Each row is followed by its class.
-16; 178; 398; 433; 480; -1; 26; 183; -168; 115; 77; -357; 252; 114; 135; -129; 161; 176; -1; 187; -110; -361; -146; 143; 86; 447; -193; 154; 25; 83; 297; 361
K479
-90; 240; 49; 162; 280; 498; 123; 17; -203; 156; -104; -234; 371; 5; 258; -10; -403; -216; -136; 195; -218; -254; -177; 155; -696; 200; 169; 9; 176; -381; 33; 524
K479
-124; -41; -187; 184; 418; 425; 95; 322; -143; 117; 32; -169; 266; -481; 371; -144; -315; -172; -216; 167; -216; -225; -15; 324; -525; 358; 303; -74; -87; -347; 29; 266
K775
-63; 71; 255; 169; 286; -361; -49; 74; -259; -30; 77; -132; -11; 387; 59; -372; 389; 28; 15; -4; 13; -280; -90; 29; -118; -148; -384; -107; 119; 16; 76; 516
K775
29; 89; 184; 319; 354; -287; 36; 37; -189; -187; 133; -106; 78; 248; 77; -5; 131; -48; -304; -32; -100; -292; -163; 279; -167; 30; -195; 108; -46; -19; -158; 567
K775
-55; 117; 269; 430; 286; -219; 100; -53; -245; 90; -24; -276; 50; 183; -83; -274; 330; 106; 127; -3; -162; -151; -95; 379; 14; 71; -387; -167; -321; 15; 98; 403
K775
69; 256; 185; 291; 377; -142; -117; 119; -331; 80; 115; -380; 83; 158; 105; 158; 207; 198; -54; 79; -110; -231; -189; 287; 29; 309; -189; 168; -151; 103; 134; 89
K645
-191; 25; 242; 74; 440; 460; 94; 228; 36; 81; -3; -233; 398; -69; 316; -162; -174; -145; -117; 194; -133; -311; -195; 62; -660; 313; 317; -167; 411; -384; 199; 540
K924
29; 93; -88; 35; 353; 287; 125; 304; -388; 15; -52; -341; 378; -216; 280; -157; -346; -100; -238; 209; -225; -309; -197; 261; -721; 435; 192; -76; 163; -469; 44; 119
K645
-1; 113; -50; 170; 286; 474; 144; 150; -78; 28; 90; -258; 436; -577; 203; -92; -440; -65; -277; 365; -68; -298; -205; 111; -773; 357; 270; 14; -144; -385; -54; 297
K645
-43; 138; 40; 235; 327; 547; 66; 75; -302; 88; -47; -272; 506; -216; 482; -17; -389; -192; -196; 295; -344; -299; -188; 151; -650; 279; 270; -5; 78; -465; 43; 285
K878
19; 92; 106; 115; 363; 405; 80; 262; -78; 165; 2; -225; 359; -405; 382; -202; -210; -93; -158; 235; -128; -436; -89; 377; -523; 341; 250; -207; 188; -406; 84; 224
K878
-366; -51; 8; 134; 378; 391; 224; 223; -221; -146; -8; -247; 408; -413; 262; -166; -378; -129; -246; 142; -278; -289; -212; 257; -845; 441; 179; -145; -191; -469; 62; 479
K436
9; 186; 274; 424; 395; 44; 27; 0; -228; -22; 79; -378; 164; 330; 217; -137; 44; -116; -40; 45; -262; -157; -287; 316; -218; 102; -191; 206; -184; 84; 32; 325
K805
13; 123; 167; 295; 304; -174; 127; 49; 4; -42; -1; -118; -188; -14; -28; -391; 272; 188; -42; -190; 90; -191; -72; 155; -319; 11; -198; -19; -68; -137; -157; 296
K642
-73; 83; 12; 233; 273; 401; 174; 93; -249; 80; -48; -174; 438; -303; 163; -20; -156; -161; -128; 145; -281; -326; -94; 416; -532; 441; 232; -117; 232; -359; -20; 578
K436
-148; 59; 308; 212; 227; -175; 124; 171; -351; -96; 48; -345; 70; 414; 19; -251; 168; 14; 112; 30; -57; -139; -134; 383; -182; 295; -116; -199; -225; 95; 130; 546
K924
-192; -47; -144; 26; 369; 268; 0; 244; -218; 66; 6; -145; 394; -168; 211; -150; -362; -267; -237; 160; -150; -243; -85; 241; -742; 471; 280; -182; 69; -348; 7; 489
K515
-103; -28; 198; 277; 342; -260; -5; 86; -218; -181; 248; -289; 195; 207; 2; -128; 28; 89; -193; 112; 72; -150; -314; 84; -255; 296; -184; 159; -240; 16; 59; 462
K924
18; 5; 412; 446; 364; -67; 101; 114; -34; -20; 128; -378; 162; 31; 156; -143; 247; 77; -43; 85; -44; -220; -210; 453; 6; 19; -159; -25; -345; 35; 56; 393
K645
-110; 30; 112; 89; 341; 589; 254; 147; -49; 186; -75; -50; 350; -138; 450; -56; -183; -188; -204; 121; -100; -366; -69; 164; -500; -33; 257; -32; 280; -422; 6; 581
K436
-93; -40; 183; 181; 331; 381; 61; 287; -140; -43; 150; -170; 443; -273; 356; -217; -162; -175; -221; 220; -119; -398; -148; 209; -722; 167; 279; -262; 260; -509; 55; 571
K360
261; 305; -79; 424; 315; -127; -50; -87; -234; 18; 91; -196; 38; 68; -76; 10; 210; 43; -60; -55; -2; -54; -190; 165; -198; -7; -72; 133; -91; 107; -221; 325
K642
277; 171; 153; 335; 415; -116; -136; 114; -259; 57; 132; -395; 299; 410; 68; -33; 87; 53; -62; 223; -32; -243; -182; 286; -153; 304; -13; 157; 60; 86; 74; 158
K515
177; 288; 169; 542; 344; -81; 30; 116; -312; -41; 201; -234; -7; -155; 6; -219; 234; 206; -67; -135; -85; -357; -146; 234; -179; 67; -263; 91; -165; 28; 16; 271
K200
-114; 80; -47; 101; 333; 387; 98; 346; -266; -5; 100; -283; 455; -167; 356; -165; -472; -172; -235; 174; -213; -323; -176; 270; -899; 364; 270; -18; 137; -377; 16; 370
K775
-144; 55; -38; 153; 307; 285; 118; 109; -217; -62; 27; -73; 386; -627; 416; -167; -180; -87; -219; 81; -208; -384; -110; 481; -639; 339; 229; -193; 96; -409; 25; 452
K878
2; -11; -80; 164; 191; 475; 207; 86; -420; -115; -29; -183; 378; -85; 210; -94; -352; -236; -147; 205; -412; -118; -106; 20; -662; 319; 302; 30; 255; -492; -44; 372
K878
181; 190; 414; 396; 333; 1; 84; 207; -316; 58; 215; -411; 173; 259; 114; -265; 131; 19; -26; 180; -180; -430; -165; 362; -122; -17; -185; -132; -46; -31; 224; 406
K775
93; 163; 190; 303; 309; -238; 40; 209; -214; -1; 225; -353; 169; 241; -33; -137; 122; 165; -36; 133; 110; -320; -139; 337; -186; 184; -273; -38; -135; -29; 201; 292
K924
-89; 141; 388; 373; 407; 90; -23; 135; -124; 61; 189; -331; 155; 29; 86; -278; 158; 99; 87; 95; -108; -252; -196; 43; -174; 312; -196; 15; -75; 40; 265; 371
K878
43; 16; -38; 97; 462; 405; 3; 246; -165; 146; -40; -276; 501; -84; 392; 8; -254; -284; -243; 288; -224; -376; -120; 451; -584; 299; 365; -73; 145; -289; -59; 240
K805
-68; 68; 1; 129; 180; 487; 134; 118; -174; -81; 69; -122; 323; -273; 367; -274; -381; -177; -156; 208; -237; -174; -115; 36; -833; 185; 407; -66; 261; -466; 24; 465
K515
48; 156; -129; 114; 278; 492; 121; 206; -237; -54; 250; -173; 283; -534; 380; -246; -392; -106; -213; 169; -249; -311; -171; 295; -731; 314; 360; 50; 192; -286; 148; 257
K200
-38; 53; 200; 297; 266; -188; -28; 153; -77; -41; 207; -339; -44; -126; 31; -361; 123; 95; -69; 38; -67; -160; -223; 202; -251; 111; -157; -35; -231; -47; -26; 212
K642
-252; -56; 194; 121; 283; 449; 220; 200; -7; -241; -14; -92; 438; -273; 457; -176; -123; -197; -139; 270; -153; -276; -104; 140; -711; 97; 236; -243; 190; -564; 102; 566
K360
-7; 133; 173; 519; 297; -140; 0; 101; -128; -185; 319; -361; 150; -264; 76; -238; 116; 176; -66; -33; -41; -161; -333; 309; -347; 194; -121; 247; -146; 79; -64; 412
K436
28; -36; 234; 219; 426; -163; 13; 269; -129; -119; 163; -101; -23; 115; 213; -402; 282; -49; -141; -127; 43; -288; -126; 238; -211; -17; -152; -171; 1; -80; 13; 360
K642
18; 189; 349; 386; 275; -5; 103; 190; -357; 53; 84; -404; 79; 157; 128; 11; 174; 196; -23; -7; -112; -131; -268; 192; 17; -42; -191; -12; -293; -85; 140; 264
K200
-63; 74; 69; 180; 257; 410; 119; 244; -309; -8; -114; -306; 404; -242; 253; -124; -255; -247; -161; 181; -268; -287; -179; 289; -710; 371; 291; -224; 352; -547; 34; 577
K515
-76; 99; -5; 202; 249; 409; 224; 191; -166; -52; -13; -119; 572; -202; 450; -94; -320; -114; -172; 175; -136; -266; -75; 341; -835; 218; 345; -147; 279; -529; 7; 568
K775
-131; 70; 37; 85; 354; 411; 96; 220; -158; 166; -81; -160; 494; -182; 424; -87; -299; -198; -169; 258; -218; -307; -82; 301; -519; 342; 196; -104; -78; -287; 9; 229
K515
-31; 136; 506; 418; 278; 1; -8; 46; -62; 43; 126; -169; -118; 115; 51; -154; 340; 53; -21; -141; -45; -211; -166; 144; -27; -20; -130; 8; -7; 40; -32; 645
K515
233; 55; 209; 211; 373; -254; 3; 364; -342; -36; 195; -347; 72; 351; 143; -256; 210; 44; -149; 19; 93; -371; -180; 403; -141; 2; -195; 5; 23; -26; 20; 223
K200
169; 68; 226; 251; 437; -332; -141; 200; -298; 197; 47; -18; -100; 261; 247; -94; 500; -7; -206; 40; 36; -413; 40; 192; 383; -62; -264; -136; 167; -55; 41; 396
K775
-51; 162; -121; 137; 384; 419; 22; 366; -385; 201; 66; -183; 470; -421; 471; 71; -274; 50; -169; 193; -86; -374; -14; 300; -492; 541; 341; -127; 134; -377; 231; 264
K878
-127; 88; 172; 109; 322; 372; 262; 305; -69; 24; -135; -38; 426; -284; 302; -247; -124; -111; -102; 237; -103; -264; -26; 14; -529; 326; 247; -352; 416; -549; 97; 615
K479
-194; 184; 452; 313; 281; -81; 40; -47; 52; 131; 14; -255; 52; 323; -23; -313; 246; -19; 207; 41; -175; -130; -144; 218; -69; 235; -359; -69; -183; 164; 103; 363
K924
-92; 68; 66; 134; 311; 512; 127; 186; -263; 60; 67; -279; 497; -137; 384; -58; -274; -220; -158; 235; -217; -378; -212; 284; -595; 168; 108; 0; 160; -358; 223; 444
K200
-25; 74; 367; 360; 326; -78; -113; 30; -61; -3; 167; -464; 145; -11; 35; -114; 281; 93; 59; 190; -58; -243; -297; 360; -56; 75; -215; -88; -195; 17; 237; 272
K436
-130; 78; 114; 185; 327; 425; 149; 202; -255; 21; -46; -217; 448; -126; 344; -118; -270; -154; -170; 165; -206; -285; -181; 170; -674; 289; 165; -129; 199; -479; 121; 504
K775
-87; 63; 192; 101; 279; 443; 159; 179; -168; -43; -71; -160; 332; -169; 301; -104; -168; -192; -185; 94; -167; -340; -171; 244; -682; 133; 209; -203; 265; -505; 44; 540
K515
206; 68; 273; 235; 273; -274; -45; 180; -23; -117; 159; -311; 219; 140; 170; -63; 213; 80; -120; 238; 64; -266; -163; 393; -96; -37; -119; -55; -185; -4; -92; 58
K645
100; 161; 135; 444; 420; -74; 83; 233; -210; 11; 86; -363; 108; -104; 170; -218; 173; 139; -7; 88; 32; -273; -131; 375; -64; -43; -239; -68; -246; -87; 219; 254
K479
-62; 59; 313; 229; 205; 354; 87; 93; 20; 23; 83; -120; 437; -287; 228; -227; -235; -155; -242; 388; -202; -416; -120; 31; -624; 308; 210; -186; 284; -495; -27; 602
K775
64; 155; 343; 437; 324; -119; 49; 71; -143; 10; 142; -128; 239; -11; 63; -231; 415; 150; 61; 34; 105; -333; -93; 338; -21; 117; -321; -120; -49; 3; 206; 522
K515
9; 240; 42; 92; 337; 521; 242; 164; -168; 83; 30; -90; 357; -285; 400; -254; -379; -89; -190; 87; -187; -282; -172; 168; -747; 116; 313; -65; 80; -294; 20; 326
K515
-180; 11; 146; 20; 341; 462; 176; 286; -191; -18; -108; -282; 323; -287; 411; -327; -243; -149; -123; 22; -188; -300; -255; 366; -795; 322; 257; -103; 286; -434; 77; 373
K515
-313; 53; -2; 103; 417; 391; 96; 262; -151; -32; 78; -211; 518; -359; 299; -46; -309; -110; -197; 294; -194; -424; -108; 200; -737; 454; 133; -154; 59; -400; 312; 546
K775
-121; 117; 126; 168; 253; 528; 154; 86; -121; 39; -20; -203; 398; -46; 278; -133; -349; -247; -136; 178; -182; -251; -163; 151; -831; 209; 363; -100; 278; -370; -22; 752
K775
81; 191; 311; 459; 384; -34; -74; 99; -216; 156; 105; -346; -161; -104; 3; 82; 302; 252; -143; 12; -61; -355; -144; 230; 110; 204; -158; 172; -169; -39; 27; 262
K805
-127; 255; -34; 138; 386; 423; -7; 170; -100; 35; -22; -293; 460; -541; 308; 21; -310; -145; -159; 266; -362; -311; -212; 329; -666; 596; 328; -46; 257; -279; 125; 312
K515
54; 206; 158; 383; 486; -45; -60; 4; -38; -9; 78; -311; 57; 53; 99; -107; 140; 33; -88; 99; -194; -201; -210; 215; -169; 203; -117; 173; -170; 77; -2; 162
K200
-131; 27; 43; 86; 358; 432; 110; 213; -251; -4; -19; -267; 456; -130; 226; 14; -170; -192; -81; 191; -345; -298; -152; 327; -511; 469; 154; -67; 404; -358; 300; 406
K775
54; 132; 433; 416; 326; 16; -63; 80; 22; -9; 178; -199; 108; 8; 266; -267; 284; -28; -4; 69; -33; -207; -205; 175; -94; -120; -137; -126; 77; -96; 171; 467
K515
-160; 27; 24; 208; 281; 474; 69; 181; -176; 21; 116; -294; 390; -278; 291; -161; -481; -247; -240; 123; -226; -265; -231; 329; -885; 312; 316; -28; 41; -390; 1; 578
K515
17; 273; 82; 491; 477; -36; -11; 86; -174; 41; -17; -463; -99; -241; 13; 34; 175; 160; 17; -50; -211; -86; -239; 490; -5; 233; -186; 114; -398; 59; 70; 74
K479
-12; 100; -161; 162; 436; 520; 77; 161; -231; 56; 64; -195; 454; -368; 366; 69; -360; -174; -272; 129; -153; -366; -166; 498; -754; 268; 359; -35; 59; -325; 71; 429
K775
33; 165; 205; 283; 330; -150; -57; 70; -318; 58; -112; -211; -99; 300; 151; -125; 381; -42; -32; -105; -84; -180; -163; 104; -10; -80; -332; -15; 188; -184; 17; 358
K200
-120; 175; -50; 335; 362; -304; -152; -19; -138; 4; 159; -77; -103; -185; 28; -63; 242; 86; -90; -79; -60; -193; -60; 323; -73; 284; -218; 101; -360; 221; -109; 291
K924
34; 218; 225; 438; 222; -46; 154; 104; -144; -68; 93; -235; 167; -49; 146; 75; 63; 212; -71; 17; 97; -145; -148; 214; -47; 80; -101; 71; -308; -10; 12; 413
K878
-188; 34; 137; 94; 226; 503; 349; 209; -18; -72; 89; -149; 453; -179; 302; -191; -378; -123; -152; 163; -115; -189; -180; 146; -765; 210; 310; 16; 198; -362; 16; 609
K360
